Below is a small trained network, with its code and all its weights. Each question gives an input and a class and asks what happens when units are switched off, that is, made to give their printed mean instead of their output.

import numpy as np


def w(rows, s, z=0):
    codes = np.array(rows[::2]) - 128.0
    scale = np.full(codes.shape[1], s)
    scale[-1] = z or s
    return codes * scale


def norm(h):
    return h / np.sqrt((h * h).mean(-1, keepdims=True) + 1e-5)


def f(y):
    return y / 2 * (1 + np.tanh(0.7978845608 * (y + 0.044715 * y**3)))


def log_softmax(a):
    a = a - a.max(-1, keepdims=True)
    return a - np.log(np.exp(a).sum(-1, keepdims=True))


def net(x, mask):
    res = np.array(x, float).reshape(1, 3) / 4 @ E
    u = 0
    for l in range(2):
        y = f(norm(res) @ A[l][:, :-1].T + A[l][:, -1])
        res = res + np.where(mask[u : u + 7], y, B[l][:, -1]) @ B[l][:, :-1]
        u += 7
    return log_softmax(norm(res)[-1] @ U[:, :-1].T + U[:, -1])


A, B = {}, {}
E = w([
[172,111,19,94,71,59,55,175,156,151],'x0',
[74,76,176,141,3,58,99,127,54,251],'x1',
[127,133,127,127,139,108,132,123,126,132],'x2',
],0.0025)
A[0] = w([
[120,102,86,130,141,145,119,141,144,125,64],'0.n1',
[197,90,37,84,129,128,129,127,251,65,96],'0.n2',
[57,127,203,174,61,138,208,89,40,219,27],'0.n3',
[88,107,240,186,87,126,185,76,46,165,14],'0.n4',
[205,163,28,83,143,80,117,155,216,40,90],'0.n5',
[111,143,195,161,129,145,170,61,121,131,253],'0.n6',
[113,230,136,130,224,207,231,109,177,57,103],'0.n7',
],0.0027,0.0017)
B[0] = w([
[83,134,123,134,158,83,74,128,108,134,119],'0.n1',
[57,140,161,97,189,156,137,153,52,164,196],'0.n2',
[179,193,133,141,160,178,193,120,58,123,204],'0.n3',
[106,205,111,109,177,218,172,139,83,119,190],'0.n4',
[56,213,128,90,154,221,124,184,116,127,213],'0.n5',
[89,119,147,109,133,140,167,100,151,124,197],'0.n6',
[148,24,140,151,31,2,89,92,154,176,252],'0.n7',
],0.004,0.0037)
A[1] = w([
[99,119,139,80,86,101,154,152,105,172,198],'1.n1',
[127,2,172,146,112,83,146,66,210,82,133],'1.n2',
[118,143,119,128,130,167,107,181,115,151,102],'1.n3',
[117,103,160,118,139,141,162,86,171,111,169],'1.n4',
[120,96,114,125,78,85,76,138,168,134,75],'1.n5',
[99,67,177,170,86,87,133,76,108,146,102],'1.n6',
[188,124,102,161,47,77,103,136,121,138,6],'1.n7',
],0.006,0.0015)
B[1] = w([
[182,113,123,133,135,159,126,77,191,81,178],'1.n1',
[210,81,116,3,79,90,143,76,194,107,254],'1.n2',
[123,159,139,98,187,58,130,133,187,98,160],'1.n3',
[217,161,74,144,67,100,75,73,162,206,174],'1.n4',
[195,177,181,198,127,178,164,80,54,168,165],'1.n5',
[98,136,118,67,186,133,131,178,184,64,205],'1.n6',
[188,187,71,241,160,66,27,122,94,203,158],'1.n7',
],0.0044,0.0057)
U = w([
[219,71,126,34,93,91,139,57,227,108,202],'0',
[30,177,92,42,239,143,79,251,168,76,182],'1',
[84,63,134,170,113,118,119,181,129,113,6],'2',
[79,50,125,176,128,117,116,154,118,113,22],'3',
[80,76,140,170,105,109,115,177,124,95,3],'4',
[70,36,118,168,108,129,117,177,127,119,14],'5',
[110,183,191,149,135,216,247,100,49,137,206],'6',
[228,165,95,254,118,84,45,126,83,197,188],'7',
],0.0092,0.0039)

Each question gives the input, the list of numbers given to net, and the class t.
The units are the neurons (one row each of A and B). Each row of codes is followed by its name. A weight is (code - 128) times the scale printed after its matrix; where a second scale follows, it is the last column's (A, B and U).
mask holds one flag per neuron, layer by layer. A switched-off neuron (its flag False) gives its mean, the last column of its row in B, instead of its output. The means were averaged over made-up inputs and are rounded, as every weight is.
A unit's drop is (log p(t) with every unit on - log p(t) with that unit switched off) / (log p(t) with every unit on - log p(t) with every unit switched off).
The circuit of an input: a set's keep is (log p(t) with only the set's units on - log p(t) with every unit switched off) / (log p(t) with every unit on - log p(t) with every unit switched off). Starting from the 12 units with the biggest drops (on a tie, the unit counted first), units are removed one at a time, each time the one whose removal leaves the highest keep (on an exact tie, the one counted first), for as long as the keep stays at least 0.8.
units of the circuit, in order: the units of the circuit, biggest drop first
unit that matters most: the unit with the biggest drop
top k neurons: the k neurons with the biggest drops, biggest first
k most important neurons of layer l: the k neurons of layer l with the biggest drops, biggest first
drop when u is switched off: that unit's drop, to one decimal
input [1,-7,-2], class 1: units of the circuit, in order -> [1.n2]
input [6,1,6], class 7: top 2 neurons -> [0.n4, 1.n2]
input [1,8,-8], class 7: top 2 neurons -> [0.n2, 1.n7]
input [1,8,-5], class 7: top 4 neurons -> [0.n2, 1.n7, 0.n5, 1.n2]
input [1,7,-3], class 7: top 3 neurons -> [0.n2, 0.n5, 1.n7]
input [1,2,1], class 7: 2 most important neurons of layer 0 -> [0.n5, 0.n2]
input [0,3,1], class 6: top 2 neurons -> [0.n7, 1.n2]
input [5,0,-4], class 1: top 2 neurons -> [0.n7, 1.n2]
input [-8,0,7], class 0: top 3 neurons -> [0.n7, 0.n5, 0.n2]
input [1,-8,2], class 1: 2 most important neurons of layer 0 -> [0.n5, 0.n2]
input [1,-2,-2], class 1: drop when 0.n5 is switched off -> 0.1
input [0,2,7], class 6: drop when 1.n2 is switched off -> 0.2
input [2,-5,6], class 1: drop when 0.n5 is switched off -> 1.6
input [8,1,4], class 7: unit that matters most -> 0.n4
